[[149, 126, 145, 142, 118],
 [110, 127, 134, 146, 129],
 [153, 147, 123, 121, 119]] | 142

[[148, 128, 112, 141, 114, 133, 143],
 [106, 129, 148, 115, 143, 123, 116],
 [119, 128, 136, 116, 109, 129, 130]] | 133

[[143, 141, 131, 154],
 [123, 111, 122, 104],
 [130, 125, 115, 128]] | 131

[[127, 126, 120, 121, 147, 116, 130],
 [108, 130, 131, 125, 120, 130, 142],
 [103, 147, 118, 115, 113, 135, 144]] | 116

[[116, 123, 134, 145],
 [102, 124, 119, 132],
 [125, 140, 131, 138]] | 134

[[150, 131, 139, 137, 150],
 [120, 136, 109, 134, 131],
 [112, 114, 145, 117, 119]] | 137
---
[[153 148 137 113 158]
 [131 117 138 145 134]
 [144 141 138 121 149]] -> 144

[[117 130 102 132 154 151]
 [129 128 121 129 126 135]
 [127 128 128 128 128 127]] -> 127

[[127 131 107 129 129]
 [131 129 126 133 124]
 [128 131 108 128 128]] -> 128

[[155 127 131 130 142 140]
 [130 120 116 117 134 156]
 [120 129 131 114 128 138]] -> 120

[[126 130 130 153 125 119]
 [125 119 116 128 157 129]
 [124 127 112 143 155 126]] -> 124

[[138 132 144 138 106 113 139]
 [119 145 128 119 112 132 113]
 [104 124 108 144 105 111 126]] -> 104
---
[[123 100 114 130 133]
 [142 120 132 155 130]] ==> 114

[[124 152 126 126]
 [118 146 129 129]] ==> 126

[[150 133 122 147 128 112]
 [143 139 123 119 108 102]] ==> 122

[[147 104 120 119]
 [135 138 144 112]] ==> 120

[[124 122 115 128 132 121]
 [117 123 152 110 123 124]] ==> 115

[[113 153 123 152]
 [108 144 149 126]] ==> 123

[[128 110 129 127 129 130]
 [131 152 128 130 128 131]] ==> 129

[[130 143 131 131 105 115]
 [120 147 135 136 118 116]] ==> 131

[[154 123 114 121 128 108]
 [139 138 112 122 114 134]] ==> 114

[[146 130 128 110 151]
 [114 120 128 113 125]] ==> 128
---
Input: [145  99 130 114 118 142]
Output: 145, 99

Input: [146 150 151 125]
Output: 151, 125

Input: [125 138 133 133 149 121]
Output: 149, 121

Input: [128 127 107 123]
Output: 128, 107

Input:
[[123 133 150 123]
 [135 142 156 110]]
Output: 156, 110

Input:
[[112 154 143 142 124]
 [123 132 134 105 132]
 [127 128 129 128 128]]
Output: 154, 105

Input: [133 115 138 116 129 104 120]
Output: 138, 104
---
[127 132 138 137 136 157] yields 127
[131 135 134 153 120 118] yields 131
[158 125 139 118] yields 158
[153 116 127 115] yields 153
[117 128 127 105 137 107] yields 117
[127 102 131 138 121 123 121] yields 127
---
[114 124 154 117] => 154
[146 142 151 140 145 145 147] => 145
[144 126 137 155 113 146 129] => 146
[127 136 104 158 145] => 158
[110 111 102 142 125] => 142
[139 139 145 132 149] => 132
[122 133 119 106 114] => 106
[149 117 118 121 130 138 144] => 138
[133 155 147 149] => 147
---
[[114 145 136 106]
 [111 143 143 108]] → 136

[106 127 122 133 126] → 122

[143 131 149 120 119 127] → 149

[135 124 133 157 148] → 133

[111 116 139 129 156] → 139

[[142 146 141 131 135 112 115]
 [112 149 117 112 148 121 149]
 [111 119 130 125 137 127 115]] → 141

[139 119 132 157] → 132

[117 138 156 125 136 133 111] → 156

[157 131 120 109] → 120
---
[[117 107 110 139 126]
 [142 129 154 140 115]] ⇒ 142

[[128 118 123 150 131 126]
 [119 128 111 148 112 135]] ⇒ 119

[[122 123 131 130 125 121 130]
 [139 128 137 156 133 151 135]] ⇒ 139

[[155 117 121 138]
 [141 133 145 148]] ⇒ 141

[[136 124 129 114 128]
 [141 152 129 117 140]] ⇒ 141

[[113 120 129 133 131 132]
 [106 143 126 138 124 120]] ⇒ 106
---
[123 150 127 121 142 133 143] >> 121, 150
[150 130 138 122 112 132 143] >> 122, 150
[150 108 130 143 145 109 116] >> 143, 150
[130 129 115 127 125 149 129] >> 127, 149
[133 120 123 119 118 104 148] >> 119, 148
[105 130 127 132 122 124 133] >> 132, 133
[126 132 134 157 120 122 145] >> 157, 157
[133 134 150 130 137 128 127] >> 130, 150
[125 128 154 134 123] >> 154, 154
[131 111 106 116 119 137 101] >> 116, 137
---
[[118 115 111 150 147]
 [124 115 120 121 127]
 [122 115 123 122 127]] → 115

[[127 128 127 130 131 127]
 [143 137 119 129 110 136]
 [114 118 149 117 129 127]] → 118

[[106 118 141 146 129]
 [145 120 139 133 117]
 [121 113 137 142 113]] → 113

[[111 121 137 130 152 110 125]
 [124 129 130 130 135 119 124]
 [120 125 133 129 139 119 126]] → 125

[[137 139 132 140 118 132]
 [121 120 126 119 134 126]
 [155 156 130 157 124 131]] → 156

[[128 143 112 141 127]
 [129 142 111 143 125]
 [125 131 128 132 102]] → 131

[[122 141 104 105 107 142]
 [122 140 104 105 108 142]
 [134 115 153 152 150 114]] → 115

[[151 115 101 124]
 [150 115 102 124]
 [149 115 102 124]] → 115

[[128 119 131 135 123 127 132]
 [117 130 133 136 123 112 135]
 [155 125 127 124 126 155 129]] → 125

[[122 121 122 105]
 [102 103 156 136]
 [ 99 156 113 147]] → 156
---
array([[100, 143, 128, 103, 127, 146, 128],
       [120, 158, 115, 127, 124, 130, 125],
       [120, 132, 133, 112, 129, 143, 130]]) Out: 129

array([[111, 122, 120, 128, 118, 116],
       [120, 117, 116, 132, 118, 137],
       [129, 119, 129, 132, 126, 106]]) Out: 132

array([[106, 116, 103, 118],
       [130, 137, 122, 112],
       [131, 139, 121, 108]]) Out: 139

array([[132, 138, 119, 130, 142, 131, 135],
       [141, 141, 116, 130, 106, 137, 124],
       [156, 133, 136, 133, 138, 125, 134]]) Out: 138

array([[138, 122, 131, 148, 109],
       [139, 106, 128, 116, 113],
       [150, 125, 127, 135, 117]]) Out: 127

array([[140, 129, 128, 145, 128, 128],
       [148, 137, 128, 139, 127, 128],
       [124, 132, 127, 102, 128, 128]]) Out: 102

array([[126, 143, 127, 139],
       [151, 142, 113, 110],
       [126, 140, 120, 147]]) Out: 140

array([[129, 156, 126, 132],
       [129, 150, 126, 132],
       [129, 153, 124, 130]]) Out: 153

array([[118, 119,  98, 141, 144],
       [120, 117,  98, 128, 142],
       [123, 108, 124, 142, 103]]) Out: 124
---
123,156,131,134,127 -> 123
145,114,150,128 -> 145
135,105,110,119 -> 135
144,136,107,153 -> 144
134,127,150,119 -> 134
106,115,101,99,125 -> 106
121,148,134,106,124,129 -> 121
---
[131 130 118 125 152 121] value 130

[[127 148 139 133 102]
 [128 147 139 130 103]
 [124 141 141 115 100]] value 141

[145 116 117 138 156 155 104] value 116

[[104 130 133 129]
 [116 119 126 122]] value 119

[125 106 131 128 128 133 134] value 106

[[134 130 135 135 129 136]
 [141 151 124 126 152 131]] value 151

[127 127 143 138 129 150] value 127

[157 143 117 120] value 143

[100 133 151 123 126 118] value 133

[[131 134 122 131 156 127]
 [125 132 119 126 134 128]
 [151 129 118 123 115 123]] value 129
---
131  103  128  140  123 out 128
125  133  101  115  130  124 out 101
142  116  105  119  147 out 105
112  107  122  121  120 out 122
125  119  122  105  117  133 out 122
125  142  146  114  106  132  139 out 146
132  120  113  126  101 out 113
125  150  138  140  128 out 138
132  104  129  106  146  116  146 out 129
---
136   99  127  123
136  118  121  134
133  140   98  113
==> 134

146  143  126  143  120  121  117
132  139  126  142  119  110  125
116  110  105  145  126  145  146
==> 125

130  135  125  135
102  145  117  127
117  146  134  158
==> 127

149  148  100  134  135
156  146  129  151  122
135  136  116  133  133
==> 122

134  152  127  122
122  107  128  134
133  123  128  146
==> 134

154  130  125  129  133
115  131  122  119  138
101  130  121  122  137
==> 138

120  144  153  106  119  129  122
131  126  126  129  125  132  130
129  128  127  129  128  128  128
==> 130

123  118  145  130  134
115  127  136  124  109
129  130  148  150  129
==> 109
